Each row is followed by its class. Each block has new classes.
[ 0.57 -4.02 -2.25 -1.82 -0.67  1.55  2.67 -3.27  0.02 -0.42 -2.47 -0.43
 -2.33  0.37 -0.96 -4.19 -3.37  0.37  1.28  2.11  1.42  2.58  3.47  4.22
 -1.38 -2.32 -2.64] -> J590
[ 1.28 -2.63  0.73  1.24 -1.75  3.43  0.45  2.28  5.46 -4.00 -0.57  1.31
 -4.16 -1.53  1.11  1.31 -2.09 -4.40  3.68 -0.43  0.88  1.87  4.39  2.35
 -2.38 -2.75  0.66] -> J245
[ 0.02 -1.97  1.08  0.24 -0.12  2.10  2.04 -0.65  2.31 -2.08 -1.63 -0.49
 -1.52  0.67  0.45 -1.15 -3.15 -1.45  3.73  1.60 -1.04  2.54  3.12  3.53
 -0.98 -3.69 -1.89] -> J590
[ 0.37 -5.49 -0.45  1.24 -0.45  2.02  0.58 -0.06 -1.81 -1.36 -2.22  2.30
 -0.84  0.45 -1.27  1.63 -2.31 -3.96  1.64  2.28 -0.61  0.46  5.69  4.90
  1.03 -0.82 -2.09] -> J245
[-0.22 -2.72 -0.56  2.65 -0.28 -0.24  0.35 -0.37  2.01 -1.10 -0.79  0.72
 -2.32  0.05 -0.68 -0.90  0.56 -2.88  2.36  1.57  0.31  2.87  3.25  4.70
 -0.57 -0.44  0.86] -> J821
[ 1.23 -1.70 -0.28  2.99 -2.22  2.11 -1.01  0.25  2.73 -5.06 -0.40  1.16
 -2.13  0.71  0.75 -0.64 -0.65 -2.69  2.24  1.61  1.16  0.25  0.75  0.74
 -1.70 -1.02  1.36] -> J821
[ 0.59 -3.95 -0.27  0.04 -1.52  2.55  0.68 -0.27  1.62 -4.21 -1.57  0.45
 -2.23  0.12  0.70 -2.08 -3.06 -2.19  3.14  1.96  1.52  2.00  3.83  3.27
 -1.48 -3.47  0.40] -> J821
[-0.70 -2.80 -0.51  1.24 -1.82 -0.19 -1.34  0.24 -0.68 -3.75  0.02 -0.10
 -2.40  0.42 -0.11  0.24  1.07 -1.42  1.22  2.17  1.59  0.03  1.83  1.71
 -0.65 -0.89  3.12] -> J245
[ 2.56 -3.54 -3.74 -0.27 -3.16  3.67  0.40 -1.26  2.02 -4.47 -1.54  2.58
 -3.22 -0.41  1.19 -2.74 -3.10 -1.70 -0.80  1.00  2.23  0.39  0.77  2.64
 -1.46  0.37 -0.86] -> J245
[-0.63 -3.99 -1.39 -0.53 -1.01 -0.02  0.56 -1.10 -0.54 -1.70 -1.02 -0.53
 -2.56  0.17 -0.63 -1.24 -0.89 -0.79  2.19  1.98  1.36  2.01  4.06  3.89
 -0.67 -2.44  0.87] -> J821
[-0.52 -4.23 -0.73  0.07 -0.89  0.39  0.56 -0.49  0.71 -1.28 -0.92 -0.12
 -2.52 -0.44 -0.56 -1.74 -1.29 -1.24  2.54  1.24  1.95  2.57  4.47  2.98
 -1.88 -2.89  1.43] -> J821
[ 1.18 -3.58 -2.16  1.00 -2.47  0.54 -1.85  1.15  0.74 -3.47 -0.61  2.30
 -2.87 -0.43 -0.43  0.13  0.99 -3.58  0.14  1.42  4.03  0.27  2.11 -0.40
 -1.69 -0.40  3.32] -> J245
[-0.60 -0.43  1.45  2.35 -1.80  2.00 -1.14  2.15  2.00 -3.81  0.42  0.76
 -2.06  0.04  2.27  0.40 -0.78 -1.73  2.08  0.31 -0.89  0.56  1.90  2.34
 -0.30 -2.05  2.70] -> J245
[-0.15 -6.17 -2.73  0.28 -2.12  0.25 -2.30 -0.23 -4.65 -2.40 -0.65  2.19
 -1.91  0.24 -0.39  0.26 -0.67 -0.89  0.06  2.88  2.22 -0.45  4.35  2.50
  0.45 -0.09  3.45] -> J245
[-0.75 -1.10 -0.24  3.52 -1.33  1.56  0.83  0.21  5.12 -2.91 -0.63  0.07
 -3.38 -0.47  1.63 -1.88 -0.66 -2.90  2.57 -0.06 -0.66  3.85  2.56  5.40
 -1.70 -1.33  0.87] -> J821
